Below are the code and all the weights of a small trained network. Each question names an input and a class and asks about switching units off, where a switched-off unit gives its printed mean instead of its output.

import numpy as np


def w(rows, s, z=0):
    codes = np.array(rows[::2]) - 128.0
    scale = np.full(codes.shape[1], s)
    scale[-1] = z or s
    return codes * scale


def f(y):
    return y / 2 * (1 + np.tanh(0.7978845608 * (y + 0.044715 * y**3)))


def log_softmax(a):
    a = a - a.max(-1, keepdims=True)
    return a - np.log(np.exp(a).sum(-1, keepdims=True))


def net(x, mask):
    res = np.array(x, float).reshape(1, 3) / 4 @ E
    y = f(res @ A[0][:, :-1].T + A[0][:, -1])
    res = res + np.where(mask, y, B[0][:, -1]) @ B[0][:, :-1]
    return log_softmax(res[-1] @ U[:, :-1].T + U[:, -1])


A, B = {}, {}
E = w([
[163,194,207,82,133,44,151,103],'x0',
[249,125,146,129,67,173,149,179],'x1',
[139,151,120,234,131,81,183,88],'x2',
],0.015)
A[0] = w([
[94,115,118,96,172,102,47,68,94],'neuron 0',
[134,152,148,232,84,143,214,81,103],'neuron 1',
[100,112,151,14,85,157,45,154,110],'neuron 2',
[98,153,82,113,156,124,128,110,96],'neuron 3',
[91,105,93,120,152,102,139,77,87],'neuron 4',
[93,82,80,182,50,161,105,109,165],'neuron 5',
[197,86,153,120,57,151,167,141,127],'neuron 6',
[113,104,142,149,105,159,129,125,220],'neuron 7',
[101,205,197,106,118,135,162,120,157],'neuron 8',
[94,53,99,141,91,148,111,138,88],'neuron 9',
[149,160,148,138,65,134,124,155,117],'neuron 10',
[133,89,71,190,134,128,73,174,84],'neuron 11',
[78,150,131,224,140,88,193,123,104],'neuron 12',
[166,245,184,80,94,63,197,72,155],'neuron 13',
[182,124,97,140,89,130,139,190,97],'neuron 14',
[115,161,224,74,124,92,147,100,72],'neuron 15',
[67,130,155,132,184,125,144,111,255],'neuron 16',
],0.011,0.014)
B[0] = w([
[57,82,128,51,143,185,172,111,172],'neuron 0',
[55,218,116,139,63,72,173,119,196],'neuron 1',
[100,223,159,130,3,59,163,107,195],'neuron 2',
[74,97,102,61,168,139,138,141,145],'neuron 3',
[29,71,100,56,156,139,183,117,155],'neuron 4',
[190,126,99,163,140,108,65,180,194],'neuron 5',
[97,134,125,86,188,169,181,73,194],'neuron 6',
[188,117,173,188,116,175,93,89,186],'neuron 7',
[157,117,126,136,158,122,94,135,187],'neuron 8',
[96,110,49,99,144,50,120,201,159],'neuron 9',
[84,87,126,101,170,170,162,146,158],'neuron 10',
[118,68,85,110,142,33,90,202,160],'neuron 11',
[67,163,136,104,97,116,135,110,190],'neuron 12',
[157,117,75,132,131,144,79,180,254],'neuron 13',
[72,98,112,66,172,182,183,158,167],'neuron 14',
[111,84,73,142,154,86,95,226,180],'neuron 15',
[177,161,156,98,134,197,119,96,228],'neuron 16',
],0.012,0.02)
U = w([
[103,193,135,134,6,76,168,105,111],'0',
[150,83,108,143,166,87,46,178,79],'1',
[102,93,130,97,190,213,197,96,101],'2',
[234,169,167,177,109,238,68,56,248],'3',
[137,56,206,155,133,59,147,78,62],'4',
],0.018,0.013)

Each question gives the input, the list of numbers given to net, and the class t.
The units are the neurons (one row each of A and B). Each row of codes is followed by its name. A weight is (code - 128) times the scale printed after its matrix; where a second scale follows, it is the last column's (A, B and U).
mask holds one flag per neuron, in row order. A switched-off neuron (its flag False) gives its mean, the last column of its row in B, instead of its output. The means were averaged over made-up inputs and are rounded, as every weight is.
A unit's drop is (log p(t) with every unit on - log p(t) with that unit switched off) / (log p(t) with every unit on - log p(t) with every unit switched off).
The circuit of an input: a set's keep is (log p(t) with only the set's units on - log p(t) with every unit switched off) / (log p(t) with every unit on - log p(t) with every unit switched off). Starting from the 12 units with the biggest drops (on a tie, the unit counted first), units are removed one at a time, each time the one whose removal leaves the highest keep (on an exact tie, the one counted first), for as long as the keep stays at least 0.8.
units of the circuit, in order: the units of the circuit, biggest drop first
k most important neurons: the k neurons with the biggest drops, biggest first
drop of u: that unit's drop, to one decimal
input [2,7,-6], class 2: 4 most important neurons => neuron 6; neuron 14; neuron 1; neuron 10
input [-3,4,2], class 2: 3 most important neurons => neuron 14; neuron 16; neuron 13
input [5,-8,-3], class 2: most important neuron => neuron 0
input [1,-4,3], class 2: 2 most important neurons => neuron 2; neuron 4
input [-2,6,4], class 2: 2 most important neurons => neuron 2; neuron 6
input [5,-8,-8], class 0: 2 most important neurons => neuron 2; neuron 6
input [-3,-1,4], class 0: 3 most important neurons => neuron 1; neuron 13; neuron 12
input [8,2,-7], class 1: 2 most important neurons => neuron 15; neuron 13
input [-8,-8,-5], class 1: 4 most important neurons => neuron 5; neuron 9; neuron 11; neuron 6
input [-7,-7,0], class 1: 4 most important neurons => neuron 5; neuron 11; neuron 9; neuron 6
input [6,6,1], class 1: 4 most important neurons => neuron 13; neuron 15; neuron 16; neuron 0
input [4,-4,1], class 1: 2 most important neurons => neuron 6; neuron 15
input [3,0,0], class 3: drop of neuron 11 => 0.2
input [5,-5,4], class 1: units of the circuit, in order => neuron 13
input [3,3,-6], class 0: drop of neuron 2 => 3.4
input [8,-4,5], class 1: drop of neuron 13 => 0.5
